M = [142 144 149 127 124 108 131 130 124 144 114 130 116 108 153 111]
M[-16] = 142
M[13] = 108
M[12] = 116
M[-9] = 130
M[-11] = 108

B = [[131, 126, 127, 127, 127, 125, 124, 129, 132, 128, 141, 131, 126], [137, 123, 125, 128, 130, 118, 125, 131, 135, 130, 146, 126, 126], [126, 118, 129, 121, 137, 123, 119, 121, 130, 127, 144, 132, 125], [129, 126, 128, 127, 129, 124, 122, 126, 131, 127, 138, 134, 131], [127, 131, 128, 126, 135, 121, 123, 126, 132, 130, 140, 133, 127], [132, 127, 127, 126, 133, 124, 123, 131, 134, 129, 141, 127, 126], [125, 120, 130, 117, 128, 120, 134, 123, 128, 146, 155, 140, 126], [128, 125, 129, 134, 131, 123, 122, 127, 129, 130, 146, 139, 129]]
B[0][0] = 131
B[5][7] = 131
B[7] = [128, 125, 129, 134, 131, 123, 122, 127, 129, 130, 146, 139, 129]
B[2][11] = 132
B[5][1] = 127
B[7][1] = 125
B[6][1] = 120
B[1][8] = 135
B[:, 7] = [129, 131, 121, 126, 126, 131, 123, 127]
B[:, 3] = [127, 128, 121, 127, 126, 126, 117, 134]
B[7][2] = 129
B[0] = [131, 126, 127, 127, 127, 125, 124, 129, 132, 128, 141, 131, 126]
B[:, 8] = [132, 135, 130, 131, 132, 134, 128, 129]
B[:, 1] = [126, 123, 118, 126, 131, 127, 120, 125]
B[6] = [125, 120, 130, 117, 128, 120, 134, 123, 128, 146, 155, 140, 126]
B[1][10] = 146
B[5][6] = 123
B[5][0] = 132
B[0][7] = 129
B[4][8] = 132
B[2][12] = 125
B[5][12] = 126
B[0][5] = 125
B[4][10] = 140
B[2][9] = 127
B[:, 0] = [131, 137, 126, 129, 127, 132, 125, 128]
B[1][2] = 125
B[5][8] = 134
B[3][6] = 122
B[0][1] = 126
B[3][7] = 126
B[4][5] = 121
B[5][2] = 127
B[6][6] = 134
B[2] = [126, 118, 129, 121, 137, 123, 119, 121, 130, 127, 144, 132, 125]
B[6][8] = 128

A =
[[133 112 116 110 133 126 131 126 126]
 [129 136 139 137 125 127 136 127 127]
 [139 126 127 127 139 137 115 120 133]
 [146 117 127 132 136 147 128 118 118]
 [130 122 126 119 136 140 136 135 124]
 [130 114 125 115 126 124 143 127 122]
 [126 118 129 120 122 120 151 131 125]
 [130 129 121 117 132 133 123 124 129]
 [123 140 140 125 123 121 138 138 135]]
Rows and columns are counted from 0.
row 0 col 0: 133
row 4 col 4: 136
row 8 col 6: 138
row 5 col 6: 143
row 4 col 1: 122
row 3 col 6: 128
row 0 col 3: 110
row 2 col 1: 126
row 6 col 0: 126
row 4 col 0: 130
row 1 col 1: 136
row 2 col 3: 127
row 4 col 8: 124
row 7 col 1: 129
row 4 col 5: 140
row 6 col 8: 125
row 5 col 2: 125
row 2 col 7: 120
row 3 col 7: 118
row 6 col 7: 131
row 7 col 0: 130
row 6 col 6: 151
row 7 col 7: 124
row 5 col 8: 122
row 7 col 5: 133

arr =
[[122 118 128 150 118 134 121 137 131]
 [144 131 116 154 108 123 140 131 121]
 [135 134 126 141 133 127 134 140 125]
 [129 130 118 129 127 124 128 128 118]
 [125 133 118 125 122 121 128 117 118]
 [139 136 126 142 142 120 141 127 116]
 [119 131 122 120 135 125 116 129 125]
 [125 132 115 129 136 115 130 126 108]]
arr[0][0] => 122
arr[2] => [135, 134, 126, 141, 133, 127, 134, 140, 125]
arr[2][3] => 141
arr[:, 3] => [150, 154, 141, 129, 125, 142, 120, 129]
arr[0][7] => 137
arr[7] => [125, 132, 115, 129, 136, 115, 130, 126, 108]
arr[2][1] => 134
arr[2][0] => 135
arr[4][4] => 122
arr[1][2] => 116
arr[2][2] => 126
arr[:, 8] => [131, 121, 125, 118, 118, 116, 125, 108]
arr[:, 7] => [137, 131, 140, 128, 117, 127, 129, 126]
arr[7][8] => 108
arr[1] => [144, 131, 116, 154, 108, 123, 140, 131, 121]
arr[6][0] => 119
arr[4][2] => 118
arr[4][3] => 125
arr[0][6] => 121
arr[3][2] => 118
arr[0][2] => 128
arr[1][1] => 131
arr[:, 1] => [118, 131, 134, 130, 133, 136, 131, 132]
arr[5][7] => 127

X =
[[144 123 126 125 120 132]
 [142 128 125 126 120 130]
 [103 149 133 123 140 114]
 [138 124 126 121 119 129]]
Rows and columns are counted from 0.
row 0 col 0: 144
row 1 col 5: 130
row 2 col 3: 123
row 0 col 5: 132
row 1 col 4: 120
row 3 col 0: 138
row 2 col 4: 140

a =
[[122 140 137 111]
 [127 144 127 128]
 [108 117 127 139]
 [126 124 134 133]
 [115 109 123 136]
 [133 139 137 130]
 [139 154 117 142]
 [116 139 125 125]
 [143 106 112 113]
 [127 127 129 126]
 [129 143 131 120]
 [112 126 122 142]]
a[0, -4] = 122
a[-1, 1] = 126
a[2, -4] = 108
a[11, -1] = 142
a[8, 0] = 143
a[:, 2] = [137, 127, 127, 134, 123, 137, 117, 125, 112, 129, 131, 122]
a[10, 0] = 129
a[8, 3] = 113
a[6, 2] = 117
a[-3, 3] = 126
a[5, -1] = 130
a[-9, -2] = 134
a[-12, -2] = 137
a[7, -4] = 116
a[-9, 1] = 124
a[7, -3] = 139
a[11, -4] = 112
a[0, -1] = 111
a[-10, 3] = 139
a[-6, 3] = 142

data = [136 129 105 117 142 127 158 113 137 148 112 113 157 136]
data[0]	136
data[7]	113
data[4]	142
data[6]	158

m =
[[124 126 128 133 136 130 130 135 126 120]
 [116 121 120 137 130 129 126 129 130 125]
 [127 129 119 139 130 127 136 134 124 125]
 [152 129 140 117 128 126 128 134 125 145]
 [140 120 116 135 108 128 131 128 124 136]]
m[0][0] = 124
m[3] = [152, 129, 140, 117, 128, 126, 128, 134, 125, 145]
m[2] = [127, 129, 119, 139, 130, 127, 136, 134, 124, 125]
m[2][5] = 127
m[0][3] = 133
m[1][6] = 126
m[:, 8] = [126, 130, 124, 125, 124]
m[3][8] = 125
m[0][7] = 135
m[4][6] = 131
m[3][4] = 128
m[3][9] = 145
m[4] = [140, 120, 116, 135, 108, 128, 131, 128, 124, 136]
m[1][1] = 121
m[1][9] = 125
m[3][7] = 134

grid =
[[120 125 125 117 119 128 127 119 124 138 120 131]
 [126 112 106 112 119 117 138 147 138 133 111 155]
 [132 141 140 125 123 136 144  99 122 148 143 110]]
grid[0,0] = 120
grid[0,8] = 124
grid[:, 4] = [119, 119, 123]
grid[0,6] = 127
grid[0,5] = 128
grid[:, 3] = [117, 112, 125]
grid[1] = [126, 112, 106, 112, 119, 117, 138, 147, 138, 133, 111, 155]
grid[2] = [132, 141, 140, 125, 123, 136, 144, 99, 122, 148, 143, 110]
grid[1,11] = 155
grid[1,6] = 138
grid[1,2] = 106
grid[:, 11] = [131, 155, 110]
grid[0,3] = 117
grid[0,7] = 119

W =
[[125 125 125 126 126 126 125 126 124 124 126 127 125 125]
 [126 124 125 125 125 118 115 118 127 125 121 130 122 118]
 [134 120 126 117 121 121 116 116 129 125 116 122 123 118]
 [125 123 124 124 124 124 123 122 124 123 123 125 124 122]
 [121 126 115 127 133 109 111 126 118 120 120 135 113 126]
 [123 125 119 125 129 123 123 129 119 122 124 129 119 129]
 [125 120 128 118 131 125 129 128 122 121 117 119 122 128]
 [124 131 116 132 140 107 113 131 122 127 123 140 113 131]
 [134 119 127 116 120 122 118 116 129 125 116 120 123 119]
 [127 123 129 121 131 127 131 130 124 123 121 120 124 131]
 [119 126 118 127 133 112 113 125 121 123 119 135 115 124]
 [123 126 130 128 121 128 124 118 126 122 127 128 128 118]
 [124 122 129 119 134 125 131 130 122 121 116 119 122 130]
 [127 133 126 135 120 128 122 121 129 127 135 135 130 122]
 [131 125 117 122 122 127 125 131 119 121 128 124 120 133]]
W[0, 0] = 125
W[5, 11] = 129
W[0, 2] = 125
W[14, 2] = 117
W[8, 9] = 125
W[9] = [127, 123, 129, 121, 131, 127, 131, 130, 124, 123, 121, 120, 124, 131]
W[1] = [126, 124, 125, 125, 125, 118, 115, 118, 127, 125, 121, 130, 122, 118]
W[10, 11] = 135
W[3] = [125, 123, 124, 124, 124, 124, 123, 122, 124, 123, 123, 125, 124, 122]
W[4] = [121, 126, 115, 127, 133, 109, 111, 126, 118, 120, 120, 135, 113, 126]
W[:, 10] = [126, 121, 116, 123, 120, 124, 117, 123, 116, 121, 119, 127, 116, 135, 128]
W[2, 3] = 117
W[3, 3] = 124
W[0, 8] = 124
W[2, 6] = 116
W[2, 4] = 121
W[5, 9] = 122
W[14, 11] = 124
W[:, 5] = [126, 118, 121, 124, 109, 123, 125, 107, 122, 127, 112, 128, 125, 128, 127]
W[7, 7] = 131
W[9, 7] = 130
W[11, 13] = 118
W[6] = [125, 120, 128, 118, 131, 125, 129, 128, 122, 121, 117, 119, 122, 128]
W[6, 5] = 125
W[:, 8] = [124, 127, 129, 124, 118, 119, 122, 122, 129, 124, 121, 126, 122, 129, 119]
W[0, 9] = 124
W[6, 0] = 125
W[1, 12] = 122
W[11, 12] = 128
W[6, 8] = 122
W[14, 10] = 128
W[10, 8] = 121
W[12] = [124, 122, 129, 119, 134, 125, 131, 130, 122, 121, 116, 119, 122, 130]
W[0, 5] = 126
W[0] = [125, 125, 125, 126, 126, 126, 125, 126, 124, 124, 126, 127, 125, 125]
W[9, 6] = 131
W[7, 8] = 122
W[1, 5] = 118
